Below is a small trained network, with its code and all its weights. Each question gives an input and a class and asks what happens when units are switched off, that is, made to give their printed mean instead of their output.

import numpy as np


def w(rows, s, z=0):
    codes = np.array(rows[::2]) - 128.0
    scale = np.full(codes.shape[1], s)
    scale[-1] = z or s
    return codes * scale


def f(y):
    return y / 2 * (1 + np.tanh(0.7978845608 * (y + 0.044715 * y**3)))


def log_softmax(a):
    a = a - a.max(-1, keepdims=True)
    return a - np.log(np.exp(a).sum(-1, keepdims=True))


def net(x, mask):
    res = np.array(x, float).reshape(1, 8) / 4 @ E
    y = f(res @ A[0][:, :-1].T + A[0][:, -1])
    res = res + np.where(mask, y, B[0][:, -1]) @ B[0][:, :-1]
    return log_softmax(res[-1] @ U[:, :-1].T + U[:, -1])


A, B = {}, {}
E = w([
[119,117,149,123,148,92,161,75,156,144],'x0',
[211,153,138,111,98,189,172,103,168,26],'x1',
[174,166,195,174,160,68,132,163,73,94],'x2',
[152,192,42,151,147,166,151,88,75,161],'x3',
[141,219,144,132,129,75,126,168,151,162],'x4',
[112,127,185,176,90,174,189,138,177,194],'x5',
[119,151,154,95,246,91,158,80,108,120],'x6',
[172,131,84,189,162,124,173,125,96,184],'x7',
],0.013)
A[0] = w([
[111,162,200,94,176,127,84,154,113,62,64],'N0',
[38,125,67,106,162,152,31,103,114,228,117],'N1',
[147,156,167,82,147,117,77,162,118,116,101],'N2',
[139,145,128,166,153,44,54,182,94,192,165],'N3',
[119,174,173,205,134,107,200,141,113,205,154],'N4',
[117,138,165,248,151,104,217,166,128,202,116],'N5',
[149,114,192,94,199,95,136,127,112,164,16],'N6',
[171,15,112,232,108,179,91,173,49,92,121],'N7',
[122,84,90,109,47,203,108,156,166,131,192],'N8',
[120,158,173,62,157,165,147,102,120,102,145],'N9',
[63,45,193,116,38,116,59,183,169,164,67],'N10',
[86,18,187,85,183,158,250,53,208,114,200],'N11',
[55,134,75,97,125,139,129,109,118,164,4],'N12',
[136,159,95,137,176,133,186,129,152,118,26],'N13',
[120,100,82,129,78,181,139,133,187,122,30],'N14',
],0.011,0.0041)
B[0] = w([
[190,139,161,155,145,113,143,198,182,83,187],'N0',
[117,83,44,85,96,94,177,96,62,174,216],'N1',
[160,103,150,157,105,95,126,175,152,83,163],'N2',
[127,121,3,110,163,66,184,160,133,99,198],'N3',
[210,98,118,159,100,201,136,156,209,144,211],'N4',
[166,186,101,200,122,181,83,152,228,164,220],'N5',
[147,110,115,146,105,136,148,146,160,116,178],'N6',
[164,13,172,148,26,111,141,145,63,178,200],'N7',
[174,160,134,188,136,222,132,124,126,154,225],'N8',
[199,120,159,109,93,110,155,213,105,76,173],'N9',
[95,221,251,86,204,107,21,112,135,67,238],'N10',
[161,40,88,162,184,96,202,87,211,88,254],'N11',
[98,101,102,113,79,133,126,129,89,140,163],'N12',
[145,93,182,107,134,129,101,170,97,143,156],'N13',
[118,162,107,158,105,159,138,148,190,150,187],'N14',
],0.011,0.02)
U = w([
[240,112,146,224,93,215,150,152,182,150,223],'0',
[120,67,131,80,56,93,154,105,16,193,164],'1',
[165,60,86,132,165,32,233,136,159,104,189],'2',
[144,173,254,111,204,67,76,165,152,44,90],'3',
[102,134,233,171,193,163,90,44,188,120,60],'4',
[80,198,66,121,107,196,134,123,126,201,2],'5',
],0.0086,0.004)

Each question gives the input, the list of numbers given to net, and the class t.
The units are the neurons (one row each of A and B). Each row of codes is followed by its name. A weight is (code - 128) times the scale printed after its matrix; where a second scale follows, it is the last column's (A, B and U).
mask holds one flag per neuron, in row order. A switched-off neuron (its flag False) gives its mean, the last column of its row in B, instead of its output. The means were averaged over made-up inputs and are rounded, as every weight is.
A unit's drop is (log p(t) with every unit on - log p(t) with that unit switched off) / (log p(t) with every unit on - log p(t) with every unit switched off).
The circuit of an input: a set's keep is (log p(t) with only the set's units on - log p(t) with every unit switched off) / (log p(t) with every unit on - log p(t) with every unit switched off). Starting from the 12 units with the biggest drops (on a tie, the unit counted first), units are removed one at a time, each time the one whose removal leaves the highest keep (on an exact tie, the one counted first), for as long as the keep stays at least 0.8.
units of the circuit, in order: the units of the circuit, biggest drop first
most important unit: the unit with the biggest drop
top k neurons: the k neurons with the biggest drops, biggest first
drop of u: that unit's drop, to one decimal
input [5,2,6,-5,8,-3,8,-7], class 2: units of the circuit, in order => (N10)
input [-1,6,2,-7,5,2,8,1], class 2: top 2 neurons => (N10; N8)
input [-4,1,6,-4,-6,-3,-6,2], class 1: units of the circuit, in order => (N7; N5)
input [-6,1,-8,-5,-1,-6,-1,8], class 1: top 2 neurons => (N5; N4)
input [5,-1,1,-4,-2,7,2,-1], class 4: units of the circuit, in order => (N10; N7)
input [-2,-4,-5,-7,-3,5,3,-1], class 4: top 2 neurons => (N10; N11)
input [2,-3,0,-6,-2,-5,-5,7], class 1: top 2 neurons => (N11; N7)
input [-1,-5,4,-1,7,-2,4,1], class 2: top 2 neurons => (N3; N8)
input [-2,2,8,7,0,-7,7,1], class 3: top 2 neurons => (N11; N1)
input [3,0,-4,7,8,-4,2,5], class 2: top 3 neurons => (N8; N3; N10)
input [7,-7,-6,-3,5,2,-7,7], class 5: top 2 neurons => (N1; N11)
input [-8,2,-8,-6,4,2,-3,2], class 4: top 2 neurons => (N10; N8)
input [5,-3,-6,1,-2,-2,-6,-6], class 5: top 3 neurons => (N1; N12; N14)
input [-4,-1,7,-6,-5,4,-3,-4], class 3: units of the circuit, in order => (N10)
input [-2,-4,4,3,2,-3,-3,-7], class 3: top 2 neurons => (N11; N7)
input [-2,-1,-5,3,0,-2,5,8], class 1: top 2 neurons => (N11; N1)
input [5,5,8,-8,0,-5,2,8], class 2: top 2 neurons => (N8; N10)
input [-2,-5,3,-2,-1,-7,0,6], class 2: drop of N3 => 2.0
input [-3,0,-3,4,-4,-1,0,-5], class 5: drop of N10 => -0.1
input [0,-6,-7,3,-1,2,4,-7], class 1: most important unit => N1
input [-3,0,-5,-7,-8,-5,4,-5], class 3: drop of N10 => 1.8
